Each row has a name. After each piece below comes the name of the row it's from, unless a question asks for something else. Each question is about the rows just above it.

[ -3  26 -40  11  17  20  16  18  47  39 -10  -1  29  22  44   0] -> Bar
[-21  53  53 -29 -94 -96  45  79  51  57 -13  19  64  46  34   0] -> Seb
[ -1 -58 -68  11  -8  -4 -55 -57 -21  60 -19 -20  56 -56  58   0] -> Gufeg
[ 20 -60 -54  32  40  30 -54 -83 -66 -35  20 -14 -23 -49 -14  72] -> vabe
[ 34  38  13  31  -1  -1  34  39  52 -44  50   5 -54  31 -34   0] -> vipa
[ 31  19 -15  34  14  15  14  12  52 -46  37   0 -54 -43 -24   0] -> kufug
[-28  55  50 -21  21  17  44  66  38  23 -24  12  19  44   6   0] -> Kan
[ 13 -30 -58  25  46  48 -30 -50   7 -12   4 -13 -30 -21  11   0] -> Nagok
[ 38 -13  11  32 -21 -29  -8 -12 -28 -38  53  -2 -41 -12 -43   0] -> Dur
[ 27 -45  -4  26  18  35  76  82 104 -49  25  12 -57  80 -26   0] -> dus
[-15 -48 -29 -10  73  69 -47 -74 -48 -44 -26 -17 -38 -43 -24   0] -> Guv
[-21  53  53 -29 -94 -96  45  79  51  57  57   0   6 -97 -29   0] -> Gizo
Right after [47] comes
[39]
[-68 -58] is which row, read backwards?
Gufeg
Right after [73] comes
[69]
The entry that follows [-55]:
[-57]
Where do [-15 -48 -29 -10  73  69 -47 -74 -48 -44 -26 -17 -38 -43 -24   0] appear?
Guv

[  8 -42  33 -24 -33  17 -27 -49 -11 -20  -6 -45 -16 -25  15 -34 -10  -5
  24 -11 -43 -18  -5 -34  26 -18 -13] : Lutid
[ 63  -3   6 -91 -32  74 -10 -58 -71  53  51 -72 -41  -5  36 -15 -22  25
   0 -43  -3 -89  72 -79  12  -7 -82] : vuzab
[ 63  -3   6 -91 -32  74 -10 -58 -71  53  51 -72 -41  -5  28 -26 -19  29
  -5 -54  -3 -94  73 -86   7  -4  19] : Nol
[ 20  38  -3   6  54  -3 -76 -19  58 -59 -77  39 -70  61 -78 -67  70  51
 -42 -62  31  29   8 -22 -53  65  48] : zake
[  12   58  -18   23   82  -21  -90   -4   85  -80 -107   69  -82   84
 -111  -76   94   61  -64  -72   50   53   -2  -10  -80   88   75] : Dud
[  40   36  -20  -50   53   12 -112  -57   34  -67  -95   10 -123   68
 -105 -112   73   69  -76 -116   31  -16   23  -73  -83   72   15] : sozu
[-31  44 -79   5  40 -50  28  60  -7  11 -19  45  -1  22 -46  25   2  -7
 -70 -10  47   5 -16  31 -65  11   1] : Zag
[-10 -52  49  10 -31   0 -38 -46  21 -49 -27 -27  -5 -27   9 -37  -1 -13
  40   6 -55  18 -30 -14  35 -16  21] : fivu
[ -6   7  -6   9  13 -12 -19   0  17 -21 -25  15 -14  12 -24 -14  15   5
 -13 -12   6  14  -8   1 -17  13  16] : tevu
[-41  43 -79  20  39 -59  40  72  -3  14 -14  53  15  16 -40  41  -5 -17
 -62   7  47  16 -24  48 -59   5   7] : Sepel
[ 22  35  -7  -5  50   0 -38 -46  50 -59 -77  31 -78  59 -81 -73  67  51
 -47 -71  29  19  10 -32 -57  63  38] : gulud
[  0  40 -57 -20  32 -14  23  36 -19  28   2  21 -11  24 -26  15   3  10
 -54 -20  45 -18  13   6 -47  15 -18] : Sude
Where do [-10 -52  49  10 -31   0 -38 -46  21 -49 -27 -27  -5 -27   9 -37  -1 -13
  40   6 -55  18 -30 -14  35 -16  21] appear?
fivu
Right after [18] comes
[-30]

[-106   40  -97   -5   -5   -9  -39] = bipug
[ 73 -27  97  17  -1  10  15] = tukaz
[-117   44   17   97   -7   -8  -43] = revi
[ 91  18 118  45  -1  13  15] = bikog
[ 80 -28 102  19   0  11  -7] = sodu
Which row holds this, read backwards? [ 15  10  -1  17  97 -27]
tukaz
Right after [-8] comes
[-43]
The entry that follows [44]:
[17]
What comes right after [19] in the named rows?
[0]
Right after [13] comes
[15]
which: [ 73 -27  97  17  -1  10  15]
tukaz

[  9   2  14  29 -16  12   7 -11   6 -25  66  19   2  23 -40   6 -10  11
 -86   7   6  -5 -31  13 -18   1   1 -72  -9 -40   1   5  41 -11  19 -99
  -3  15 -52 -12 -22  12] : dul
[ -5  10   5  29 -79 -21   3   1 -20  19 -29   6  29  23 -35  -1 -19 -35
  13  -3 -19 -11  -7 -23  41 -24  12  40   4 -42  19  12 -10  -1 -13  27
 -10  28  -7  20 -18  17] : bav
[ 29  22 -35  -1  -3   3   7   5 -15   1   4  -1  30 -11  38   9  -7  -4
 -32 -18 -15 -13  -9   0 -30 -20 -15 -40  25  12  13 -12 -35   5  31  -2
   3  -2 -19   0   0  -5] : bir
[-13  10  31  -5 -37  -4   8 -11 -13 -10 -16  12 -25 -10  11  -3   0   0
   7   6   2   5 -85 -35 -41 -55   2 -21  36  37   6  24 -24   2  32  32
   9  -6  55  -8  13   8] : taf
[-13  10  31  -5 -37  -4   8 -11 -13 -10 -16  12 -25 -10  11  -3   0   0
   7   6   2   5 -85 -35 -41 -55   2 -21  36  37   6  24 -24   2  32  32
   9  -6  55  -8  13   8] is in which row?
taf
Right after [-72] comes
[-9]
[ -1 -35  23  29] is which row, read backwards?
bav
Right after [-31] comes
[13]
Right after [-52] comes
[-12]
Which row holds this, read backwards? [ -4 -37]
taf

[ 77   5  -8 -36  27  15 -22  19  -6  37  28  -2 -17  -3  76  19 -19  -4
  32 -25 -28  -5  61] = kal
[-66  44 -35  49 -49  -9  14 -69 -48 -45 -44 -50  45  36 -64   1  60  40
 -24  28   0 -30 -88] = Sifod
[-30 -23  -7  -2 -26 -39 -24 -25 -27 -16 -39 -25  -7 -17 -39 -21 -26 -33
 -23 -28 -22 -24 -36] = Niz
[-23 -29 -30  -2 -13 -13 -16  -8 -11  -4 -14 -14  -8  -7  -8  -6 -11 -16
  -6 -17 -16 -16 -13] = Ropiv
[-23  -9  12 -15 -13   8  10  -7   5 -24   8   6 -18 -13 -13 -18   3  15
 -18  16  12   8  -2] = zafa
[-1  0  0  0  0  0  0  0  0  0 -1  0  0  0 -1  0  0  0  0  0  0  0 -1] = rud
[-30 -23 -29  -2 -26 -39 -24 -25 -27 -16 -39 -25  -7 -17 -39 -21 -26 -33
 -23 -28 -22 -24 -36] = fusum
[-67  47  32 -66 -40  89  33 -30  17 -98  65   5 -64   6  -7 -44  91  59
 -32  90  41  17 -16] = pedu
The entry that follows [41]:
[17]
which: [-30 -23 -29  -2 -26 -39 -24 -25 -27 -16 -39 -25  -7 -17 -39 -21 -26 -33
 -23 -28 -22 -24 -36]
fusum
Which row holds [ -5 -28 -25  32] read backwards?
kal
The entry that follows [49]:
[-49]
Which row holds this, read backwards? [ -2 -29 -23 -30]
fusum

[-43 -47  -4 -25  34 -76   5   0 -31  61]  filoz
[ 19 -32 -18 -29  18 -26  -7 -50 -58  58]  dol
[-25  -4 -47 -76 -43  11 -13 -54 -24  -7]  vulaz
[-86  10  33  30 -32 -26  -5 -33 -31  23]  Bel
[-86  10  33  30 -32 -26  17 104  70 -38]  mezu
The entry that follows [5]:
[0]
Which row holds this, read backwards? [104  17 -26 -32  30  33]
mezu
Which row holds this, read backwards? [-76  34 -25  -4 -47 -43]
filoz

[-11 -79 -49  91 -69 -97 -59 126 -79 -93 -53] : bufip
[ 57  92   3 110  25 -26  67 -89  27 -41 -42] : maba
[ -85  115  -24   98  -39  -67  119   91 -109  -76  -34] : Zap
[-53 112 -16 120  45 -51 -80  78 -65 -16  20] : Zavi
[  29   70   28  -71  -23   20   18   52   -2  105 -100] : gez
[ 10  90  -2   0 -44 -77 -83 111 124 121  56] : vabor
[ -15  -52  -86  -60  -82   20 -113 -127  -10  119   10] : davo
[ 115  -24   98  -39  -67  119   91 -110  -76   87   68] : zivu
[ -76 -109   91  119  -67  -39   98  -24  115] is which row, read backwards?
Zap
What comes right after [78] in the named rows?
[-65]

[ -3  -6  13  -8  29 -23  -4  54   4  -2  10  14  20   4  28 -48   7  16
  10 -11 -42 -13  45  -2 -17   1   6 -39  42 -74   9  13 -13   2   2   7
 -28   3 -13 -33   9 -28  35 -14   8 -46  36   2 -43 -17  31  28]  Vur
[-67   4 -26  18  38  61 -47 -36  51   6  13 -10   5  -9  -6  58   4  -8
 -29   2  30  49 -86  36  60 -31  22  12  28 -31   3 -10   1 -22  -6  -3
  41  19  22 -28  46   5  45 -92 -46 -43 -14   2   8   5   9 -13]  gipe
[ 20  40 -28  17  27  20 -46  54   4   6  10  14  20   4  28 -48   7  16
  10 -11 -42 -13  45  -2 -17   1   6 -39 -88 -74   9  13 -13   2   2   7
 -28   3 -13 -33   9 -28  35   9   8 -46 -92   2 -43 -17  31  28]  noba
[ 21   9 -10  13 -17  79 -34 -15  13   6   3 -26 -61  27  31 -11  -7   7
 -26  26  23  49 -26  -2   6 -31   0  23 -81 -16  30   2 -10 -33  10 -29
  -6   0   3 -15  17  13  10  -4  20 -42 -29 -12  23 -21 -32 -10]  siv
[  9  46  -6  15  17  49  18  22 -24  -9 -14 -17  20  17 -26 -32   4  -2
  10 -35 -11  20  40 -28  17  27  21 -46  28 -31  21 -10 -47 -22  -6 -47
  10  24 -29 -23  35  -4  49  23  58   5 -37  49  26  -1  40  17]  guta
which: [ -3  -6  13  -8  29 -23  -4  54   4  -2  10  14  20   4  28 -48   7  16
  10 -11 -42 -13  45  -2 -17   1   6 -39  42 -74   9  13 -13   2   2   7
 -28   3 -13 -33   9 -28  35 -14   8 -46  36   2 -43 -17  31  28]
Vur
Which row holds this, read backwards? [-46  21  27  17 -28  40  20]
guta
Which row holds [-43   2  36 -46   8 -14] read backwards?
Vur

